Here is a tiny trained network, its code and every weight. The questions are about switching its units off for an input and a target symbol, where a switched-off unit gives its printed mean instead of its output.

import numpy as np


def w(rows, s, z=0):
    codes = np.array(rows[::2]) - 128.0
    scale = np.full(codes.shape[1], s)
    scale[-1] = z or s
    return codes * scale


def f(y):
    return y / 2 * (1 + np.tanh(0.7978845608 * (y + 0.044715 * y**3)))


def softmax(a):
    e = np.exp(a - a.max(-1, keepdims=True))
    return e / e.sum(-1, keepdims=True)


def log_softmax(a):
    a = a - a.max(-1, keepdims=True)
    return a - np.log(np.exp(a).sum(-1, keepdims=True))


def net(x, mask):
    ids = ['αβγδεηθλμξπστφω'.index(c) for c in x.split()]
    T = len(ids)
    res = E[ids] + P[:T]
    u = 0
    for l in range(2):
        q, k, v = (res @ M[l].T for M in (Q, K, V))
        z = softmax(np.where(np.tri(T) > 0, q @ k.T / 3**0.5, -1e9)) @ v
        res = res + np.where(mask[u], z, O[l][:, -1]) @ O[l][:, :-1]
        u += 1
        y = f(res @ A[l][:, :-1].T + A[l][:, -1])
        res = res + np.where(mask[u : u + 12], y, B[l][:, -1]) @ B[l][:, :-1]
        u += 12
    return log_softmax(res[-1] @ U[:, :-1].T + U[:, -1])


Q, K, V, O, A, B = {}, {}, {}, {}, {}, {}
E = w([
[104,151,109],'α',
[127,176,128],'β',
[142,130,118],'γ',
[144,193,11],'δ',
[111,100,93],'ε',
[150,128,121],'η',
[181,141,138],'θ',
[143,127,117],'λ',
[177,108,125],'μ',
[130,105,103],'ξ',
[141,121,113],'π',
[151,166,134],'σ',
[157,122,121],'τ',
[152,149,129],'φ',
[154,88,108],'ω',
],0.012)
P = w([
[86,100,191],'0',
[110,125,159],'1',
[133,144,122],'2',
[155,154,97],'3',
[171,160,76],'4',
[184,160,58],'5',
[201,165,42],'6',
[212,167,26],'7',
[223,171,13],'8',
[242,175,2],'9',
],0.005)
Q[0] = w([
[66,115,210],'L0H1',
[202,188,2],'L0H1',
[159,152,5],'L0H1',
],0.019)
K[0] = w([
[113,95,205],'L0H1',
[184,148,3],'L0H1',
[190,193,15],'L0H1',
],0.016)
V[0] = w([
[254,130,169],'L0H1',
[114,96,85],'L0H1',
[93,69,52],'L0H1',
],0.0097)
O[0] = w([
[2,116,58,237],'L0H1',
[146,186,152,213],'L0H1',
[176,217,170,253],'L0H1',
],0.008,0.0015)
A[0] = w([
[30,119,124,140],'L0N1',
[65,80,138,32],'L0N2',
[247,23,91,152],'L0N3',
[94,95,185,107],'L0N4',
[128,43,61,120],'L0N5',
[73,188,53,255],'L0N6',
[3,160,84,233],'L0N7',
[192,109,154,180],'L0N8',
[119,207,171,201],'L0N9',
[211,177,107,241],'L0N10',
[167,96,173,121],'L0N11',
[94,50,49,87],'L0N12',
],0.0076,0.00092)
B[0] = w([
[57,102,128,111],'L0N1',
[98,100,151,100],'L0N2',
[254,92,148,181],'L0N3',
[137,162,184,97],'L0N4',
[137,40,124,143],'L0N5',
[44,116,76,209],'L0N6',
[23,106,100,144],'L0N7',
[185,165,143,148],'L0N8',
[98,198,124,147],'L0N9',
[142,160,90,252],'L0N10',
[182,169,166,116],'L0N11',
[101,31,115,139],'L0N12',
],0.02,0.0034)
Q[1] = w([
[102,135,203],'L1H1',
[116,111,250],'L1H1',
[101,128,239],'L1H1',
],0.012)
K[1] = w([
[120,116,191],'L1H1',
[95,129,239],'L1H1',
[101,121,249],'L1H1',
],0.011)
V[1] = w([
[14,255,110],'L1H1',
[102,74,64],'L1H1',
[82,102,131],'L1H1',
],0.0086)
O[1] = w([
[254,23,173,254],'L1H1',
[146,195,253,215],'L1H1',
[201,168,70,128],'L1H1',
],0.0073,0.0091)
A[1] = w([
[125,132,143,186],'L1N1',
[130,191,138,142],'L1N2',
[111,136,139,116],'L1N3',
[154,124,126,16],'L1N4',
[102,249,136,171],'L1N5',
[113,136,141,101],'L1N6',
[128,115,85,87],'L1N7',
[78,6,84,155],'L1N8',
[2,154,91,105],'L1N9',
[63,126,100,254],'L1N10',
[112,121,105,112],'L1N11',
[126,114,156,168],'L1N12',
],0.017,0.0053)
B[1] = w([
[137,135,105,147],'L1N1',
[119,99,108,144],'L1N2',
[74,128,145,122],'L1N3',
[80,124,124,211],'L1N4',
[110,119,39,191],'L1N5',
[85,123,150,116],'L1N6',
[120,134,165,140],'L1N7',
[117,20,120,208],'L1N8',
[253,152,166,239],'L1N9',
[18,186,164,253],'L1N10',
[90,133,164,138],'L1N11',
[126,146,109,154],'L1N12',
],0.042,0.006)
U = w([
[253,115,112,254],'α',
[196,48,110,163],'β',
[73,136,144,173],'γ',
[141,120,134,65],'δ',
[120,100,38,28],'ε',
[68,144,163,197],'η',
[133,85,211,13],'θ',
[69,144,148,173],'λ',
[159,182,226,29],'μ',
[72,148,89,138],'ξ',
[68,154,135,180],'π',
[85,56,119,31],'σ',
[84,152,181,165],'τ',
[67,92,150,123],'φ',
[140,229,116,53],'ω',
],0.0054,0.0033)

Each question gives the input, a string of symbols that net reads in full, and the target symbol t.
The units are the heads (3 rows each of Q, K, V and O) and the neurons (one row each of A and B). Each row of codes is followed by its name. A weight is (code - 128) times the scale printed after its matrix; where a second scale follows, it is the last column's (O, A, B and U).
mask holds one flag per unit, layer by layer, with each layer's heads first. A switched-off unit (its flag False) gives its mean, the last column of its rows in O or B, instead of its output. The means were averaged over made-up inputs and are rounded, as every weight is.
A unit's drop is (log p(t) with every unit on - log p(t) with that unit switched off) / (log p(t) with every unit on - log p(t) with every unit switched off).
The circuit of an input: a set's keep is (log p(t) with only the set's units on - log p(t) with every unit switched off) / (log p(t) with every unit on - log p(t) with every unit switched off). Starting from the 12 units with the biggest drops (on a tie, the unit counted first), units are removed one at a time, each time the one whose removal leaves the highest keep (on an exact tie, the one counted first), for as long as the keep stays at least 0.8.
circuit, biggest first: the units of the circuit, biggest drop first
most important unit: the unit with the biggest drop
top k neurons: the k neurons with the biggest drops, biggest first
k most important neurons of layer l: the k neurons of layer l with the biggest drops, biggest first
input σ σ η, target σ: circuit, biggest first => L0H1; L1N8; L1N9; L0N12
input ω β φ μ β, target μ: 3 most important neurons of layer 0 => L0N3; L0N7; L0N6
input λ δ ε π, target α: circuit, biggest first => L1N10
input λ φ η ω η μ ε ω σ, target ω: top 4 neurons => L0N3; L1N9; L1N10; L1N8
input π φ σ σ ω, target σ: circuit, biggest first => L1N8; L0H1; L0N12
input γ φ μ γ, target μ: top 2 neurons => L1N9; L1N10
input ω σ ε τ ξ α ω ω, target ω: 2 most important neurons of layer 0 => L0N3; L0N10
input η ξ ε α α, target α: 3 most important neurons of layer 1 => L1N10; L1N4; L1N8
input η η ξ θ ω ω, target ω: top 3 neurons => L1N10; L1N9; L1N5
input α γ π θ ω ε, target ω: 2 most important neurons of layer 1 => L1N10; L1N9
input φ μ ω, target μ: top 4 neurons => L1N9; L1N10; L0N12; L0N5
input τ θ γ π μ τ θ α ω, target α: top 3 neurons => L1N10; L0N6; L0N7
input α β θ, target β: circuit, biggest first => L1N10; L0H1
input ω ξ σ ε, target σ: top 2 neurons => L1N8; L1N9
input θ θ ω θ η, target θ: 4 most important neurons of layer 1 => L1N8; L1N9; L1N10; L1N5
input ω β λ δ ω α, target α: most important unit => L1H1
input π ε η λ ω β, target ω: 4 most important neurons of layer 1 => L1N10; L1N9; L1N5; L1N8
input η μ β μ, target β: 2 most important neurons of layer 1 => L1N10; L1N8
input γ β μ ε θ ω, target θ: top 3 neurons => L1N8; L1N9; L0N12
input σ φ ε λ, target ε: most important unit => L1H1
input φ ξ ε ω η ω σ, target ω: top 3 neurons => L1N9; L1N10; L0N3
input ω α μ λ λ ξ ξ π θ φ, target θ: 3 most important neurons of layer 1 => L1N8; L1N9; L1N10
input γ μ ε θ ξ, target θ: top 2 neurons => L1N8; L1N9
input β θ μ μ η ω γ ω η, target ω: 4 most important neurons of layer 0 => L0N3; L0N5; L0N12; L0N9
